Each name stands for a flat space through zero: a line, a plane or more. A row that begins with a name and a colon came from that space; any other row is followed by the name of the space it lies nearest, among the names in its block.
paztadu: [-274   67  130 -171   92 -182  159 -480 -367 -434 -126 -140  -40 -440
  386  217  -39  -92   64 -116 -265   57  448  186 -201  127 -310  356
 -191 -193   93]
bonitapo: [  90 -117  -78  -50  -57  131  -26  210  151   45    3  153   52    6
   40 -146  -79  193   23 -291  -52  216  212 -131  -19  -89 -120 -246
  175  -40   90]
bugakomif: [ -24  -32  -21   29  153  -65   52  -44   89 -146  -48  -20  135 -123
  256  -20 -215  101  -45 -179  -74  -11  316  -91 -229  -58 -116  -33
  -10   -9  100]
bevliku: [ -27   73  -99 -130    7  126  -15   45   73  180  -25   60   -6   91
 -198  -39   19  -97   22  172   45 -150  -90  -52   36  106   48 -118
   48   33   19]
bonitapo: [ -11  -13    1 -120  -95  -48 -115  -16 -167  -15   54  -10   30  -77
  155   35  132   15  122 -272 -126  219  243  103  -62   -5  -92  -25
   84 -204   15]
bugakomif: [ -87  124 -214   69  -23  126    7  337  297  308 -169   76  156  165
  -95 -285 -192   89  -75  290  164  -87 -415 -139  324  -13    5 -375
  130   71  145]
bonitapo: [ -77  -56   24  -71  -96    9  -70   40   41   47   -3  -57   38   17
   37  102   42  102   10 -147   11  183   39   26   67  -92   -3  -94
   46  -87  -22]
bevliku: [  38  -49   25   13  -47  128   85 -233 -385 -185  -75   91 -171 -185
 -128 -187   41 -153    7  -18 -216  -55   32   39 -165  186  -11  333
  -71    5 -114]
bevliku: [ 115  -44   96  200 -153   57 -129  199  110  164 -127    8  -12  198
  -34  -17  128  181  -86   -6  105   87 -300   97  163 -215  221 -151
   60  -33 -120]
bevliku: [ 153 -231  116   41  -58  -62   51  -52  -81 -222  499   16 -124   23
 -199  182   37  -54   32 -242   79  338    7  -87   77 -105   65  362
  -74  221 -229]
paztadu: [-202  -24  -47   25   -7 -109  -90  180  270  134 -231 -261  266    1
  304   21 -183  323  -70 -113   65  102   56  -28  105 -144 -143 -403
   76 -126  154]
bugakomif: [-254  203 -113 -233   -5  -70   -6   61   56   85  -13  -56  161  -36
  -34   12  -71 -136  105  113  -36   18   45  -35  133  169 -160 -108
   57  -82  180]
paztadu: [-163  268 -119  -49  180  -76   30  -46   13   30 -150  -71  256  -73
  205  -60 -245 -104    4  217   15 -164   -9   44   56   77  -95  -62
  -19   -1  102]
paztadu: [ 213  -30   82  -33  -87  -14  -64  347  311   75  168  138    7  189
 -103   89   84  139   86 -174   87  267   98  -50  196 -143  -45 -230
  165   36   70]
bonitapo: [-116   -5   -2 -160    0  -11 -119  -16   62   65  -86 -133  166  -24
  149  138  -33  100   25 -213  -46   95  271   34 -103  -57  -42 -172
   62 -141    7]
paztadu: [-218  -21  -91 -156  -69  -41  -95   56   65   78  188 -116  194   37
  -68  100  -80  -36   34 -171   29  226   32 -112   49  -32   34  -32
   53  -29  -35]
paztadu: [ -87   55   15  -10  -10 -108   20   78  102  -34   89  -35   92   10
   63   92  -69   22   18   -4   68  163  -44   -7  186  -73  -62  -14
    2   16   53]
paztadu: [  25  -55  215  186   28 -263  -34 -124  -77 -193  -13 -232    3  -63
  269  213   65  104  -42 -112   -5   51   85  162  -78 -132   17  159
 -133  -54  -66]
bonitapo: [ -16  101   61 -133  105 -191  -28 -197 -166 -122   27  -99   -5 -135
  202  166  119 -130  125  -49 -131 -105  364  137 -229  132 -131  101
  -55 -146   88]
bonitapo: [ 181   81   15  183   -2   33  -24   49  -98   82 -101   56  -71   88
  -75 -172   85  -62  -22  225   33 -191 -273  103   65   46  120   31
   -9   55  -71]
bonitapo: [  -7  -48  -69   54 -114  165   74  117   47   92  -85  147 -161   54
 -274 -226   47   -7  -51  167   -9  -95 -265 -127   77   97   37  -48
   34   43   64]
bevliku: [   5   17  -25  -36  -44   43  -14  -42 -126    9   30   64  -60  -12
  -77  -53   86  -98   37   10  -58  -15  -22   19  -43   71   36   77
    8  -38  -25]
bonitapo: [ 301   10   -9  282  110   91   76   46  -44   12 -102   89  -73   61
  -65 -272  -94    3  -88  254   84 -254 -277   19   64   25   70   48
  -39  229  -99]
bugakomif: [ -71   45   77 -116   -5 -101  -61   18  112   -7   40  -67   76   26
   63  223   49   18   48 -108   -1  100  182   38  -17  -59  -15  -58
   17  -84   40]
bugakomif: [  17 -173   95 -103  -77  -51  -22  -36   20  -75  170  -46 -109  -24
   44  235  144  112   56 -253    4  227  217   11  -19  -93  -74   -2
    4  -64   -9]
paztadu: [  77   56   37  284  121   60   81 -140 -155 -170 -464  112    4 -194
  418 -276 -133  146 -149   12 -173 -214   65  135 -259  -82  -16   26
  -55 -117   52]
bonitapo: [ -74 -133   12 -134  -19   33  -25   53  233   -8  198    4   79   66
  -66  215  -71   89  -18 -266   60  233  185 -157  -46 -163   53  -59
   41   38  -39]
bugakomif: [  27  -56  -58  -70 -116   97   -6  129   26  113   28   59  -68   37
  -77  -61   60   82   51   -8   53  145  -99   -8  228    1  -97 -156
   93   -9   32]
paztadu: [ -49  295   11   77  151   85  121 -213 -217 -157 -424  159   61 -191
  191 -214 -162 -153  -63  243 -192 -282    1  162 -141  105   -4  174
  -79  -58   35]
bonitapo: [ -66  -86  -86  -77   30   40   39   42   94  -37  -15    8   86  -94
  111  -65 -167  129   -4 -187  -48  111  221 -130  -57  -19 -171 -134
   63  -18  106]
bevliku: [ 389   70   11  297  -90  237 -133  200  -94  289 -294  168  -99  235
 -133 -345  166   58  -66  258   81 -220 -483  203  162  -49  270 -159
   99   46 -194]
bevliku: [ -16 -166    3   37  -35   26   32  117  254   66  105  -48  -51  118
 -163   79  -30  129  -80    3  148   35 -123 -168   84  -90   53 -103
   -8  124   -1]
bugakomif: [ -64  -89  -42 -126  -17  -34   12  -86  -41  -41  346    7  -65   13
 -151  145   68 -143   55  -84   34   95   46 -110  -59   29   52  168
  -37   49  -51]
bugakomif: [-263  -69  -75 -198   16 -209   42  107  334  -14  453 -119  147   43
   91  365 -125   72   57 -146  229  372   78 -190  259 -175 -147 -109
    7   52  138]
bonitapo: [ 283  -34  -94  289  -51  280  -40  182  -50  238 -240  133  -70  168
 -255 -468  -25   46 -123  242   56 -259 -468  -19   80   43  211 -110
   72  161 -160]
bonitapo: [  15   -9  -26  -48  105  -59  -13 -104  -87  -90   54  -63   98 -102
  171   23  -96  -12   36 -147  -57   20  252   10 -148   12  -87   48
  -10  -11  -13]
bugakomif: [  91 -129   60  104 -115   83   37 -175 -274  -23  143   36 -332   51
 -363  -21  264 -193  -32  179   12 -147 -335   21  -42  118  238  349
 -134  101 -215]
bevliku: [-171  192   50  -88  108  -11   30  -68   96  -44 -438  -61  171 -140
  309   49 -160  110  -36   43 -110 -107  242  122  -62   -7 -161 -183
    1 -159  163]
paztadu: [ -35   59   10  176  155 -210  176  -95    0 -238   35   44  -23 -158
  435   29 -108   64  -38   84   49   -4    3   49   43 -121 -167   93
 -115  -14  183]
bevliku: [  72  -42   59   -8   35  -47   98   -5   58 -121   87   69 -127  -35
  -36   49   38   -7   28   -1  -19  -17  121  -55  -40   39  -99   58
  -30   48   94]
paztadu: [  98  -34  -44 -111  -47  139  -88   99   46   69   79  178   25   70
 -131  -60   48  -29   53 -224  -88   86  200  -87 -171  -12   80  -71
  133  -44  -25]
bevliku: [  29  130   19   68  149   73   58  -25   74  -11 -427    4  106  -83
  242 -112 -196  135  -85  130  -40 -210   80   97  -32  -18 -103 -173
   -2  -14   78]
bevliku: [  56  -19  -52   92 -113  174  -58    9 -156  143 -188   94 -119   42
  -97 -228  141   -4  -43   94  -54 -132 -230   60  -41   45  142  -38
   38  -81  -66]
bugakomif: [  94  -28   83  -52   30  -19  -87  -63  -44  -34  -50  -49   61  -46
  282  156   32  144   39 -232  -15  144  266  168  -45 -150  -58  -87
   35 -104  -64]
paztadu: [  31   66   39   58  172 -241   82 -188 -141 -217  195  -70    5 -123
  270  137  -36 -105   49   42   32  -26  107   92  -33   -5 -103  232
 -133   43   22]
bugakomif: [ -85  120    1   56   78 -105   73 -204 -184  -83  207  -67   -8    3
  -93  106  -28 -279  -16  286  118  -93 -320   60  127   50  151  367
 -178  160 -162]
bevliku: [-193  220 -152 -196   37 -102 -189  132  137  320    6 -218  320  137
   45   98  -57  -74   86  131  130  -42  -61   44  171   49    4 -296
   95  -76   50]
bugakomif: [-155  257  -94 -238  143   17   16   59  163   14 -239   51  294 -109
  209  -37 -261   -3   67  -28 -118  -18  364  -14  -39   71 -239 -246
  114 -105  228]
bonitapo: [ 149   65  145   72   -3 -136   43   12  -34 -113   70   59 -127    1
  105  119  154   -4   68   64   36   66  -16  160  150  -50  -71   81
  -36   -9   41]
bugakomif: [ 375  -76   43  369  -30  142   76   -6 -327 -104 -160  148 -192  -56
  -35 -429    3   35  -67  107  -62  -95 -292  114   69   44   26  198
  -28  148 -172]
bevliku: [ -24   20   55  -70   10    3  -26    0   89   41 -137  -67   36   -3
  137  134    4  129    1  -19   36   34   90   97   73  -77  -71 -162
   19  -64   27]
paztadu: [ 163 -197  128 -175  -97  -87  -97   78   59  -70  342  -17  -83   40
  -69  266  205   74  156 -424  -33  334  415  -27  -67  -59  -96  -16
   87  -41  -22]
[  22  -33   -5  165   53   29   58  -65  -98 -109 -263    5   26 -157
  310 -183 -137  172  -87  -58  -83  -27   47   64  -70  -69 -106  -32
  -19  -60   38] : paztadu
[-157  -57   -6 -290  -64  -66  -99 -158 -109   12  225  -98  -46  -32
  -88  257  211 -150  125 -188  -89   68  285  -14 -216  105   13   83
   -5 -155   -8] : bugakomif
[  54  300  -81   88   53  129 -163  166   47  273 -472   65  242  125
    4 -321  -75  -54  -48  208  -97 -350 -108   94 -125   84  177 -260
  128 -104   22] : bugakomif
[  42  -31  -36  130 -176   87 -172  245  106  348 -111  -73   -8  259
 -216 -115  155   92  -61  152  140  -69 -439   20  189  -47  231 -245
   86  -17  -89] : bevliku
[ -72 -135   71 -165  -16  -81  -53 -104   79  -34  270  -89  -36   30
   54  391  125   43   39 -226   83  192  209   -2  -67 -151   44   23
  -34  -51  -59] : bugakomif
[ 272 -212   39   58  -60   64   34  178  148  -38  248  205 -189   97
 -143  -22  108  114   25 -197   42  156   86 -141  -13  -98   -9  -43
   80   97   18] : bonitapo
[-258  -36  -22 -326 -117    3  -22  -67  -33  -67  200  -13   54  -87
 -115  190   20  -98  108 -270 -112  311  265  -91  -31   51  -81   86
   42 -107   19] : paztadu
[ -36  132  -44  -27    7  -52  -33   93   91  122  213   -9   84  173
 -236   71   -7 -196   28  208  153  -24 -269  -45  190   28  155   61
   -9  136  -68] : paztadu
[-112   30  -20   58   62  -55   79 -179 -197 -108 -215 -126  -15 -194
  147 -127  -77  -22  -35  116 -116 -183   18   51  -99  153 -134   96
  -97  -50   66] : bugakomif
[ 151 -192  100  102 -160  138  -94   80  -22   45 -104   12 -101   72
 -145  -74  124  157  -56 -196  -60   87  -18    7  -75  -75  128  -39
   57  -24 -144] : paztadu
[ -20  345  -27  279  246   50  100 -117  -64   61 -756  -56  116  -99
  306 -332 -239   17 -184  595  -31 -643 -292  225  -18  118   -8 -123
 -111   -7   97] : paztadu
[ 326  -43  -49  336   32  154  -18  249  159  200  -62  124  -26  249
 -166 -288  -66  101 -138  221  198 -196 -444  -60  135 -111  231 -139
   47  240 -129] : bevliku
[ -86   36  -58  -58   66  -18   53   16  114   37  -97  -41   13  -30
    3  -31  -63    8   -7  116   -9 -163   61  -78  -45  105 -110 -122
   -3   -6  156] : bevliku
[ 494 -131   58  109 -133  360 -228  216  -11  308 -207  166 -114  267
 -282 -226  221  148  -21 -111   -3  -92  -80  103  -76  -66  274 -250
  193   33 -277] : bonitapo
[  22  -40   48  136  -31   37  -63  -66 -150  -27 -149  -87   60  -29
   35  -94  -45   41  -77  -73  -64   -4  -64   70  -82  -38  115   95
  -30   -9 -164] : paztadu
[  40 -193   92  107 -169   13 -138   34  -23   35  164  -51  -58  144
 -215   80  168   19  -60 -212   11  140 -116  -49 -117 -126  305  131
   -8   -2 -221] : paztadu
[ 110  -22  -43  -50   42   39   17   69   88  -64  299  225   11   65
 -145   -7  -30 -123   44 -164  -21   93  157 -171 -151  -33   87  104
   56   89  -10] : bonitapo
[ -52  291  -14   -5  247  -39  161 -154  -58 -145 -277   19  129 -176
  209  -91 -264 -123  -11  295  -66 -269   78   98    5  142 -181   74
  -87   60  117] : bonitapo
[-120  104  -23 -207   82 -142   57 -105  -13  -94  232  -14   24  -71
   37  204    4 -175  120   23    5   46  182  -10   14   87 -130  108
  -42   -8   99] : paztadu
